Below is a small trained network, with its code and all its weights. Each question gives an input and a class and asks what happens when units are switched off, that is, made to give their printed mean instead of their output.

import numpy as np


def w(rows, s, z=0):
    codes = np.array(rows[::2]) - 128.0
    scale = np.full(codes.shape[1], s)
    scale[-1] = z or s
    return codes * scale


def f(y):
    return np.maximum(y, 0)


def log_softmax(a):
    a = a - a.max(-1, keepdims=True)
    return a - np.log(np.exp(a).sum(-1, keepdims=True))


def net(x, mask):
    res = np.array(x, float).reshape(1, 6) / 4 @ E
    y = f(res @ A[0][:, :-1].T + A[0][:, -1])
    res = res + np.where(mask, y, B[0][:, -1]) @ B[0][:, :-1]
    return log_softmax(res[-1] @ U[:, :-1].T + U[:, -1])


A, B = {}, {}
E = w([
[131,110,91,105,161,114,151,70],'x0',
[62,100,186,166,153,56,204,136],'x1',
[119,113,168,153,172,24,83,91],'x2',
[15,192,37,82,43,167,148,60],'x3',
[138,86,168,104,3,65,117,2],'x4',
[158,25,172,150,123,167,19,69],'x5',
],0.0079)
A[0] = w([
[154,93,92,128,198,251,105,158,131],'neuron 1',
[124,107,150,144,163,144,170,190,3],'neuron 2',
[165,99,118,120,105,196,56,61,149],'neuron 3',
[45,98,89,118,118,140,169,14,111],'neuron 4',
[136,110,157,146,171,50,145,156,185],'neuron 5',
[140,77,154,132,75,213,212,116,15],'neuron 6',
[143,174,43,99,136,194,141,110,154],'neuron 7',
[212,74,147,121,164,79,138,54,220],'neuron 8',
],0.02,0.0039)
B[0] = w([
[139,193,196,151,211,248,53,151,248],'neuron 1',
[85,132,207,115,62,100,100,155,192],'neuron 2',
[158,45,154,118,63,182,129,32,252],'neuron 3',
[30,206,140,132,100,123,104,64,245],'neuron 4',
[128,116,227,118,122,165,225,141,224],'neuron 5',
[181,88,56,109,146,187,194,118,176],'neuron 6',
[143,127,40,117,147,119,212,168,236],'neuron 7',
[174,129,114,157,228,28,107,112,245],'neuron 8',
],0.018)
U = w([
[177,82,124,169,122,128,2,82,162],'0',
[48,153,121,135,105,87,135,62,155],'1',
[115,152,76,94,111,196,168,167,254],'2',
[117,167,183,144,172,135,142,200,103],'3',
[88,77,175,103,29,140,134,153,39],'4',
[80,162,1,109,110,48,184,183,54],'5',
[99,150,98,124,139,71,104,133,58],'6',
[176,75,132,139,166,66,191,137,142],'7',
],0.0085,0.0054)

Each question gives the input, the list of numbers given to net, and the class t.
The units are the neurons (one row each of A and B). Each row of codes is followed by its name. A weight is (code - 128) times the scale printed after its matrix; where a second scale follows, it is the last column's (A, B and U).
mask holds one flag per neuron, in row order. A switched-off neuron (its flag False) gives its mean, the last column of its row in B, instead of its output. The means were averaged over made-up inputs and are rounded, as every weight is.
A unit's drop is (log p(t) with every unit on - log p(t) with that unit switched off) / (log p(t) with every unit on - log p(t) with every unit switched off).
The circuit of an input: a set's keep is (log p(t) with only the set's units on - log p(t) with every unit switched off) / (log p(t) with every unit on - log p(t) with every unit switched off). Starting from all 8 units, units are removed one at a time, each time the one whose removal leaves the highest keep (on an exact tie, the one counted first), for as long as the keep stays at least 0.8.
units of the circuit, in order: the units of the circuit, biggest drop first
most important unit: the unit with the biggest drop
k most important neurons: the k neurons with the biggest drops, biggest first
drop of u: that unit's drop, to one decimal
input [-6,5,0,1,1,-7], class 4: most important unit => neuron 1
input [-3,-7,8,-3,7,-6], class 7: 2 most important neurons => neuron 1; neuron 4
input [0,7,4,-1,-8,-5], class 4: units of the circuit, in order => neuron 2; neuron 8
input [-8,-7,0,-1,-8,7], class 0: 2 most important neurons => neuron 3; neuron 5
input [-7,3,-2,4,3,-7], class 5: 2 most important neurons => neuron 1; neuron 3
input [8,-5,6,6,5,8], class 1: 2 most important neurons => neuron 4; neuron 1
input [-2,-1,-2,5,-4,-4], class 5: units of the circuit, in order => neuron 7; neuron 3
input [-8,-6,0,-2,6,-5], class 0: 4 most important neurons => neuron 5; neuron 7; neuron 4; neuron 2
input [0,-5,-2,-5,7,-6], class 7: 3 most important neurons => neuron 1; neuron 4; neuron 3
input [3,-7,-4,4,8,7], class 1: 3 most important neurons => neuron 4; neuron 1; neuron 7
input [7,-2,0,7,5,-7], class 5: 2 most important neurons => neuron 7; neuron 3
input [-8,7,6,-4,-3,8], class 7: 2 most important neurons => neuron 1; neuron 8
input [-4,7,-6,7,0,-2], class 5: 2 most important neurons => neuron 1; neuron 3
input [5,6,-2,-1,1,-2], class 1: most important unit => neuron 1
input [4,-1,-3,-1,4,1], class 0: 2 most important neurons => neuron 5; neuron 7
input [3,4,0,8,-1,-7], class 5: 2 most important neurons => neuron 7; neuron 3
input [-5,1,6,7,-7,-3], class 5: 2 most important neurons => neuron 1; neuron 3
input [8,3,5,3,-6,8], class 0: drop of neuron 1 => 0.1
input [8,1,-2,5,0,-5], class 5: drop of neuron 7 => 0.6
input [8,3,3,-3,4,-5], class 7: units of the circuit, in order => neuron 8
input [8,0,8,-7,-1,8], class 7: drop of neuron 5 => 0.2
